Below are the code and all the weights of a small trained network. Each question names an input and a target symbol and asks about switching units off, where a switched-off unit gives its printed mean instead of its output.

import numpy as np


def w(rows, s, z=0):
    codes = np.array(rows[::2]) - 128.0
    scale = np.full(codes.shape[1], s)
    scale[-1] = z or s
    return codes * scale


def norm(h):
    return h / np.sqrt((h * h).mean(-1, keepdims=True) + 1e-5)


def f(y):
    return y / 2 * (1 + np.tanh(0.7978845608 * (y + 0.044715 * y**3)))


def softmax(a):
    e = np.exp(a - a.max(-1, keepdims=True))
    return e / e.sum(-1, keepdims=True)


def log_softmax(a):
    a = a - a.max(-1, keepdims=True)
    return a - np.log(np.exp(a).sum(-1, keepdims=True))


def net(x, mask):
    ids = ['αβδεστω'.index(c) for c in x.split()]
    T = len(ids)
    res = E[ids] + P[:T]
    u = 0
    for l in range(2):
        r = norm(res)
        for j in range(3):
            rows = slice(3 * j, 3 * j + 3)
            q, k, v = (r @ M[l][rows].T for M in (Q, K, V))
            z = softmax(np.where(np.tri(T) > 0, q @ k.T / 3**0.5, -1e9)) @ v
            o = O[l][rows]
            res = res + np.where(mask[u + j], z, o[:, -1]) @ o[:, :-1]
        u += 3
        y = f(norm(res) @ A[l][:, :-1].T + A[l][:, -1])
        res = res + np.where(mask[u : u + 4], y, B[l][:, -1]) @ B[l][:, :-1]
        u += 4
    return log_softmax(norm(res)[-1] @ U[:, :-1].T + U[:, -1])


Q, K, V, O, A, B = {}, {}, {}, {}, {}, {}
E = w([
[205,154,173,188,109,117,99,154,187],'α',
[154,222,44,143,213,111,46,39,61],'β',
[191,234,187,111,144,170,154,105,231],'δ',
[148,216,191,76,53,58,80,109,174],'ε',
[129,163,185,158,115,202,2,126,195],'σ',
[217,98,63,20,176,67,81,40,149],'τ',
[172,191,178,167,126,135,130,127,191],'ω',
],0.0084)
P = w([
[128,145,59,127,67,165,163,214,95],'0',
[237,175,93,125,184,99,93,214,130],'1',
[86,162,31,157,152,94,81,132,171],'2',
[198,84,94,183,69,148,168,92,56],'3',
[125,113,147,149,213,101,148,185,136],'4',
[92,123,47,205,75,128,136,85,140],'5',
[195,111,175,156,126,142,149,136,73],'6',
[41,124,116,161,196,86,120,146,168],'7',
[113,66,87,197,58,140,209,58,66],'8',
[125,83,207,132,204,101,160,162,92],'9',
[2,71,85,188,154,78,140,95,177],'10',
[129,69,135,137,111,141,203,68,92],'11',
[113,143,151,155,206,69,148,166,139],'12',
],0.0085)
Q[0] = w([
[163,133,57,104,122,153,142,130,43],'0.h0',
[96,140,202,107,166,127,129,226,120],'0.h0',
[142,111,223,133,26,194,179,141,119],'0.h0',
[170,101,56,110,186,121,118,89,87],'0.h1',
[82,133,87,128,143,100,88,103,180],'0.h1',
[153,113,172,100,216,93,95,142,148],'0.h1',
[185,72,120,124,83,160,139,2,96],'0.h2',
[94,94,190,133,94,137,134,132,181],'0.h2',
[170,96,230,98,172,118,122,124,96],'0.h2',
],0.013)
K[0] = w([
[216,192,108,92,136,143,65,206,156],'0.h0',
[5,117,106,176,167,85,92,90,232],'0.h0',
[96,111,253,122,230,102,78,114,100],'0.h0',
[169,179,42,115,142,208,107,191,118],'0.h1',
[115,147,94,160,97,154,169,95,100],'0.h1',
[48,97,75,126,139,118,169,182,169],'0.h1',
[233,154,234,95,199,114,85,134,59],'0.h2',
[95,54,242,115,84,136,200,113,191],'0.h2',
[72,98,146,91,210,81,112,153,211],'0.h2',
],0.011)
V[0] = w([
[182,96,160,86,81,53,145,123,163],'0.h0',
[122,211,155,203,179,46,137,78,55],'0.h0',
[138,141,178,154,105,115,51,152,156],'0.h0',
[199,122,153,174,182,97,153,88,169],'0.h1',
[131,131,181,140,99,75,132,99,132],'0.h1',
[128,163,114,188,122,130,84,89,82],'0.h1',
[159,187,107,104,77,11,190,79,173],'0.h2',
[88,163,144,51,158,254,150,35,189],'0.h2',
[123,70,81,177,134,154,105,129,144],'0.h2',
],0.0074)
O[0] = w([
[71,160,224,94,188,212,100,184,84,150],'0.h0',
[188,254,114,182,111,46,108,162,120,174],'0.h0',
[98,153,146,95,142,123,118,129,238,252],'0.h0',
[150,154,199,73,120,188,100,68,137,198],'0.h1',
[145,116,150,164,133,176,139,129,197,148],'0.h1',
[166,179,150,116,132,84,142,152,181,197],'0.h1',
[144,208,142,108,157,153,117,185,82,233],'0.h2',
[149,113,46,67,53,184,104,125,97,23],'0.h2',
[88,57,185,88,127,146,189,41,155,119],'0.h2',
],0.0076,0.0042)
A[0] = w([
[87,142,171,104,74,90,130,146,101,56],'0.n0',
[135,165,117,77,134,93,123,64,45,215],'0.n1',
[114,91,135,141,176,42,153,2,134,147],'0.n2',
[30,173,101,160,31,55,142,208,90,3],'0.n3',
],0.006,0.0034)
B[0] = w([
[119,80,189,201,86,206,62,109,123,98],'0.n0',
[93,67,103,164,211,103,78,153,203,203],'0.n1',
[137,181,79,72,180,200,102,210,138,252],'0.n2',
[79,2,41,236,171,183,87,134,72,111],'0.n3',
],0.0076,0.0032)
Q[1] = w([
[123,132,171,159,3,173,194,164,143],'1.h0',
[121,175,142,85,100,154,115,170,127],'1.h0',
[76,172,121,131,117,109,100,186,146],'1.h0',
[53,126,96,141,122,86,154,109,149],'1.h1',
[177,125,92,121,157,84,117,96,94],'1.h1',
[125,119,106,80,248,92,80,101,98],'1.h1',
[119,119,119,125,202,111,121,195,103],'1.h2',
[140,80,135,99,200,118,86,78,111],'1.h2',
[103,108,207,103,80,161,167,182,113],'1.h2',
],0.011)
K[1] = w([
[246,249,168,51,113,201,30,64,178],'1.h0',
[125,182,168,59,113,139,183,137,173],'1.h0',
[127,199,124,160,94,161,207,89,157],'1.h0',
[134,74,113,234,67,168,27,113,163],'1.h1',
[14,110,30,117,159,145,154,103,77],'1.h1',
[29,111,47,101,67,149,213,215,65],'1.h1',
[2,78,96,188,97,133,133,244,69],'1.h2',
[113,27,106,100,122,162,235,177,123],'1.h2',
[124,156,96,116,240,42,49,91,110],'1.h2',
],0.0071)
V[1] = w([
[133,134,121,156,183,150,162,128,160],'1.h0',
[137,119,135,104,166,85,10,95,131],'1.h0',
[86,117,86,172,164,126,129,108,107],'1.h0',
[106,138,102,171,136,143,136,80,107],'1.h1',
[153,145,75,108,184,120,169,141,120],'1.h1',
[106,107,131,157,69,138,153,179,118],'1.h1',
[152,137,159,112,150,109,132,122,89],'1.h2',
[182,163,161,121,109,155,154,143,138],'1.h2',
[89,133,160,117,87,105,92,103,125],'1.h2',
],0.012)
O[1] = w([
[171,95,91,144,53,199,184,104,103,254],'1.h0',
[25,102,116,74,58,114,168,220,227,171],'1.h0',
[170,187,168,215,66,93,218,62,195,45],'1.h0',
[254,153,53,158,183,93,119,125,158,27],'1.h1',
[119,129,82,169,107,89,74,77,89,206],'1.h1',
[170,147,255,146,117,174,156,99,178,34],'1.h1',
[125,109,133,127,220,69,95,61,115,91],'1.h2',
[170,56,39,101,77,69,115,90,214,217],'1.h2',
[105,255,130,104,152,73,39,190,164,63],'1.h2',
],0.0068,0.0045)
A[1] = w([
[14,87,168,100,129,143,155,108,26,3],'1.n0',
[94,118,250,113,170,122,143,63,180,6],'1.n1',
[101,174,93,81,133,119,111,122,154,114],'1.n2',
[120,128,146,95,111,88,70,160,151,120],'1.n3',
],0.011,0.0052)
B[1] = w([
[40,201,111,135,4,96,213,56,38,173],'1.n0',
[143,36,236,105,155,23,66,144,106,227],'1.n1',
[159,102,169,180,125,140,123,127,82,245],'1.n2',
[147,129,115,165,157,156,191,86,115,254],'1.n3',
],0.013,0.005)
U = w([
[107,214,131,131,176,159,153,234,146,144],'α',
[127,74,215,121,127,51,95,112,138,170],'β',
[151,93,46,69,153,158,58,100,53,129],'δ',
[94,99,99,86,102,156,192,108,252,147],'ε',
[193,121,164,208,155,169,216,5,127,4],'σ',
[156,197,58,160,95,2,97,121,182,118],'τ',
[61,177,125,71,88,104,193,66,63,200],'ω',
],0.0052,0.0025)

Each question gives the input, a string of symbols that net reads in full, and the target symbol t.
The units are the heads (3 rows each of Q, K, V and O) and the neurons (one row each of A and B). Each row of codes is followed by its name. A weight is (code - 128) times the scale printed after its matrix; where a second scale follows, it is the last column's (O, A, B and U).
mask holds one flag per unit, layer by layer, with each layer's heads first. A switched-off unit (its flag False) gives its mean, the last column of its rows in O or B, instead of its output. The means were averaged over made-up inputs and are rounded, as every weight is.
A unit's drop is (log p(t) with every unit on - log p(t) with that unit switched off) / (log p(t) with every unit on - log p(t) with every unit switched off).
The circuit of an input: a set's keep is (log p(t) with only the set's units on - log p(t) with every unit switched off) / (log p(t) with every unit on - log p(t) with every unit switched off). Starting from the 12 units with the biggest drops (on a tie, the unit counted first), units are removed one at a time, each time the one whose removal leaves the highest keep (on an exact tie, the one counted first), for as long as the keep stays at least 0.8.
circuit, biggest first: the units of the circuit, biggest drop first
k most important neurons: the k neurons with the biggest drops, biggest first
top k neurons in layer l: the k neurons of layer l with the biggest drops, biggest first
heads that matter: for each layer, one digit per head in row order, 1 if its drop is at least 0.15 and else 0, layers parted by /
drop of u: that unit's drop, to one decimal
input α ε ε α α τ ω σ ε, target σ: 4 most important neurons => 1.n3; 1.n2; 1.n1; 1.n0
input ω α δ β τ α τ σ β δ ε α ε, target α: heads that matter => 111 / 000
input ω ε α α α β δ ε δ α τ σ δ, target ω: heads that matter => 100 / 000
input ε δ β, target β: 2 most important neurons => 1.n1; 0.n3
input α α ε ε ω σ ε, target σ: 2 most important neurons => 1.n3; 1.n1
input σ ω σ α ω α α α α, target β: heads that matter => 101 / 000
input ω β ε τ ε ω ε δ α σ, target δ: circuit, biggest first => 0.h2
input τ α δ ω τ, target ω: circuit, biggest first => 1.n0; 0.h0
input α α δ, target β: circuit, biggest first => 1.n1; 0.h2
input β α ε δ ω ε α ε τ, target τ: heads that matter => 010 / 110
input α δ σ α α β τ β, target δ: circuit, biggest first => 0.h2; 0.n2; 1.h0
input ε α ε τ β τ ε ε τ, target β: heads that matter => 110 / 000
input ω σ σ σ β β σ α δ α β, target σ: circuit, biggest first => 0.h1; 1.h0; 0.n3; 1.h2
input β β δ α β ω ε τ ε ε β β ω, target τ: heads that matter => 100 / 000
input ε ω ε, target α: heads that matter => 101 / 000
input ω σ β ε ω σ, target α: heads that matter => 011 / 000
input δ β β ε σ τ ε σ α τ δ β, target ε: circuit, biggest first => 1.h0; 0.n1
input ω α δ δ α τ ω β ε ε α δ, target α: heads that matter => 101 / 000
input δ σ σ ε τ β ε τ ε β, target ε: top neuron in layer 0 => 0.n1
input σ δ τ σ ε τ σ α ε ω α, target α: top neuron in layer 1 => 1.n1
input ε ω β ε ε α ε α β, target β: heads that matter => 110 / 010
input ε ε ω σ α τ, target β: 2 most important neurons => 1.n1; 0.n3
input α δ ε, target β: heads that matter => 101 / 010
input α ε ω σ τ, target δ: 4 most important neurons => 0.n1; 0.n2; 1.n1; 1.n3
input β α ε ε σ ε δ σ α β, target τ: drop of 1.n0 => 0.0
input β σ α ε α δ β τ σ α ε, target ε: drop of 0.h2 => 0.3
input ε δ τ β σ, target ω: drop of 1.h1 => 0.2
input τ ω σ τ τ α β, target ω: drop of 0.h0 => 1.4
input σ ε τ α τ τ τ ω ω σ σ σ, target ε: most important neuron => 1.n1
